Below is a small trained network, with its code and all its weights. Each question gives an input and a class and asks what happens when units are switched off, that is, made to give their printed mean instead of their output.

import numpy as np


def w(rows, s, z=0):
    codes = np.array(rows[::2]) - 128.0
    scale = np.full(codes.shape[1], s)
    scale[-1] = z or s
    return codes * scale


def f(y):
    return np.maximum(y, 0)


def log_softmax(a):
    a = a - a.max(-1, keepdims=True)
    return a - np.log(np.exp(a).sum(-1, keepdims=True))


def net(x, mask):
    res = np.array(x, float).reshape(1, 6) / 4 @ E
    y = f(res @ A[0][:, :-1].T + A[0][:, -1])
    res = res + np.where(mask, y, B[0][:, -1]) @ B[0][:, :-1]
    return log_softmax(res[-1] @ U[:, :-1].T + U[:, -1])


A, B = {}, {}
E = w([
[81,115,255,85],'x0',
[57,127,132,33],'x1',
[200,188,115,55],'x2',
[130,96,76,58],'x3',
[137,196,145,143],'x4',
[233,37,134,85],'x5',
],0.0075)
A[0] = w([
[89,104,77,6,112],'N0',
[191,120,232,53,149],'N1',
[128,113,125,169,255],'N2',
[99,205,183,85,151],'N3',
[206,183,99,146,146],'N4',
[72,158,102,92,158],'N5',
[46,82,166,142,98],'N6',
],0.019,0.0065)
B[0] = w([
[125,5,106,162,245],'N0',
[108,139,174,16,252],'N1',
[223,176,149,134,203],'N2',
[34,184,89,129,217],'N3',
[157,168,61,107,234],'N4',
[86,109,106,187,199],'N5',
[163,154,185,189,198],'N6',
],0.026,0.012)
U = w([
[117,49,96,114,162],'0',
[99,158,217,169,124],'1',
[166,125,139,128,135],'2',
[155,178,70,114,61],'3',
[135,208,138,128,253],'4',
[102,130,146,7,83],'5',
[35,160,123,133,74],'6',
],0.011,0.006)

Each question gives the input, the list of numbers given to net, and the class t.
The units are the neurons (one row each of A and B). Each row of codes is followed by its name. A weight is (code - 128) times the scale printed after its matrix; where a second scale follows, it is the last column's (A, B and U).
mask holds one flag per neuron, in row order. A switched-off neuron (its flag False) gives its mean, the last column of its row in B, instead of its output. The means were averaged over made-up inputs and are rounded, as every weight is.
A unit's drop is (log p(t) with every unit on - log p(t) with that unit switched off) / (log p(t) with every unit on - log p(t) with every unit switched off).
The circuit of an input: a set's keep is (log p(t) with only the set's units on - log p(t) with every unit switched off) / (log p(t) with every unit on - log p(t) with every unit switched off). Starting from all 7 units, units are removed one at a time, each time the one whose removal leaves the highest keep (on an exact tie, the one counted first), for as long as the keep stays at least 0.8.
units of the circuit, in order: the units of the circuit, biggest drop first
top k neurons: the k neurons with the biggest drops, biggest first
drop when u is switched off: that unit's drop, to one decimal
input [-1,-5,-7,3,-6,-6], class 1: top 2 neurons -> [N4 N6]
input [0,-3,-6,-6,3,-3], class 1: top 2 neurons -> [N4 N6]
input [0,8,6,-4,-5,-4], class 6: top 2 neurons -> [N3 N5]
input [0,-5,0,-1,6,1], class 3: top 4 neurons -> [N4 N6 N1 N3]
input [0,-5,5,-8,4,3], class 3: top 2 neurons -> [N4 N6]
input [-4,-5,-8,-7,-7,7], class 2: top 2 neurons -> [N3 N4]
input [-1,-5,-3,5,1,-3], class 4: top neuron -> [N0]
input [3,8,-3,-5,2,1], class 1: top 2 neurons -> [N6 N4]
input [-1,0,0,2,-6,-7], class 1: units of the circuit, in order -> [N4 N6]
input [-6,-6,-5,2,-7,4], class 3: units of the circuit, in order -> [N0 N1]
input [-2,1,-6,1,-4,5], class 2: units of the circuit, in order -> [N3 N2 N0]
input [-2,-1,2,4,1,-2], class 0: units of the circuit, in order -> [N3 N6]
input [-7,-6,-2,-7,-2,-7], class 3: top 3 neurons -> [N4 N6 N1]
input [3,-1,6,3,-7,-8], class 6: units of the circuit, in order -> [N3]
input [-3,-2,2,-1,-3,6], class 3: top 3 neurons -> [N4 N0 N1]
input [-4,5,3,-4,4,-2], class 6: top 3 neurons -> [N3 N2 N5]
input [-4,-6,-5,8,0,-7], class 4: top 3 neurons -> [N0 N4 N2]
input [-2,0,-8,-8,-5,5], class 1: top 3 neurons -> [N4 N6 N0]
input [-3,-4,3,3,0,3], class 3: top 2 neurons -> [N4 N1]
input [6,6,-4,7,2,6], class 0: drop when N0 is switched off -> 6.9
input [4,8,1,1,-5,2], class 0: drop when N0 is switched off -> 3.6
input [5,8,5,1,-1,-6], class 6: drop when N3 is switched off -> 3.2
input [-3,0,4,-6,4,7], class 5: drop when N6 is switched off -> 0.1
